Here is a tiny trained network, its code and every weight. The questions are about switching its units off for an input and a class, where a switched-off unit gives its printed mean instead of its output.

import numpy as np


def w(rows, s, z=0):
    codes = np.array(rows[::2]) - 128.0
    scale = np.full(codes.shape[1], s)
    scale[-1] = z or s
    return codes * scale


def f(y):
    return np.maximum(y, 0)


def log_softmax(a):
    a = a - a.max(-1, keepdims=True)
    return a - np.log(np.exp(a).sum(-1, keepdims=True))


def net(x, mask):
    res = np.array(x, float).reshape(1, 4) / 4 @ E
    y = f(res @ A[0][:, :-1].T + A[0][:, -1])
    res = res + np.where(mask, y, B[0][:, -1]) @ B[0][:, :-1]
    return log_softmax(res[-1] @ U[:, :-1].T + U[:, -1])


A, B = {}, {}
E = w([
[179,41,38,233],'x0',
[126,255,112,241],'x1',
[196,201,27,12],'x2',
[152,130,145,128],'x3',
],0.0098)
A[0] = w([
[117,42,158,93,147],'N0',
[157,187,135,173,197],'N1',
[122,40,142,71,7],'N2',
[86,193,180,68,60],'N3',
[106,201,116,191,50],'N4',
[125,40,167,70,85],'N5',
[109,63,127,69,42],'N6',
[87,137,126,116,84],'N7',
[170,90,86,191,45],'N8',
[157,198,83,51,74],'N9',
[55,75,248,186,108],'N10',
[118,58,179,112,156],'N11',
[207,46,1,222,21],'N12',
[70,188,149,121,109],'N13',
[80,80,254,205,171],'N14',
[124,222,135,215,90],'N15',
[179,191,60,86,123],'N16',
[55,190,197,63,64],'N17',
[148,84,104,67,122],'N18',
[218,154,71,83,128],'N19',
[122,23,138,66,139],'N20',
[150,60,68,179,25],'N21',
[86,186,236,84,43],'N22',
[104,147,164,186,167],'N23',
[71,162,219,81,60],'N24',
],0.0094,0.0021)
B[0] = w([
[129,185,133,157,195],'N0',
[96,196,139,167,175],'N1',
[118,179,178,187,189],'N2',
[167,69,135,154,197],'N3',
[103,176,148,189,179],'N4',
[93,192,159,183,200],'N5',
[118,181,145,180,181],'N6',
[140,121,143,124,141],'N7',
[155,93,162,124,176],'N8',
[123,105,80,78,205],'N9',
[92,122,24,2,240],'N10',
[105,194,137,123,188],'N11',
[153,57,182,123,228],'N12',
[132,97,149,187,171],'N13',
[110,140,35,24,245],'N14',
[102,196,167,179,200],'N15',
[116,141,70,85,201],'N16',
[163,62,151,142,212],'N17',
[109,207,124,134,181],'N18',
[109,127,88,72,197],'N19',
[98,182,147,171,210],'N20',
[169,63,162,133,181],'N21',
[174,71,144,169,209],'N22',
[98,154,86,123,178],'N23',
[176,41,172,156,203],'N24',
],0.009,0.013)
U = w([
[87,136,52,39,254],'0',
[82,229,188,181,59],'1',
[136,1,198,143,34],'2',
],0.014,0.0021)

Each question gives the input, the list of numbers given to net, and the class t.
The units are the neurons (one row each of A and B). Each row of codes is followed by its name. A weight is (code - 128) times the scale printed after its matrix; where a second scale follows, it is the last column's (A, B and U).
mask holds one flag per neuron, in row order. A switched-off neuron (its flag False) gives its mean, the last column of its row in B, instead of its output. The means were averaged over made-up inputs and are rounded, as every weight is.
A unit's drop is (log p(t) with every unit on - log p(t) with that unit switched off) / (log p(t) with every unit on - log p(t) with every unit switched off).
The circuit of an input: a set's keep is (log p(t) with only the set's units on - log p(t) with every unit switched off) / (log p(t) with every unit on - log p(t) with every unit switched off). Starting from the 12 units with the biggest drops (on a tie, the unit counted first), units are removed one at a time, each time the one whose removal leaves the highest keep (on an exact tie, the one counted first), for as long as the keep stays at least 0.8.
circuit, biggest first: the units of the circuit, biggest drop first
top k neurons: the k neurons with the biggest drops, biggest first
drop of u: that unit's drop, to one decimal
input [8,-6,2,-5], class 2: circuit, biggest first => (N12)
input [8,-8,5,-7], class 1: top 2 neurons => (N18 N20)
input [-2,-4,-5,4], class 0: top 2 neurons => (N10 N14)
input [-6,5,-4,4], class 2: top 3 neurons => (N24 N22 N17)
input [-7,-7,-1,-4], class 1: top 2 neurons => (N5 N20)
input [4,2,3,3], class 2: top 3 neurons => (N10 N14 N12)
input [8,7,6,-6], class 2: drop of N8 => 0.1
input [-4,7,-7,5], class 0: drop of N10 => 0.9
input [6,3,-7,1], class 0: drop of N10 => 0.4
input [6,-7,-5,-2], class 1: drop of N20 => 0.1
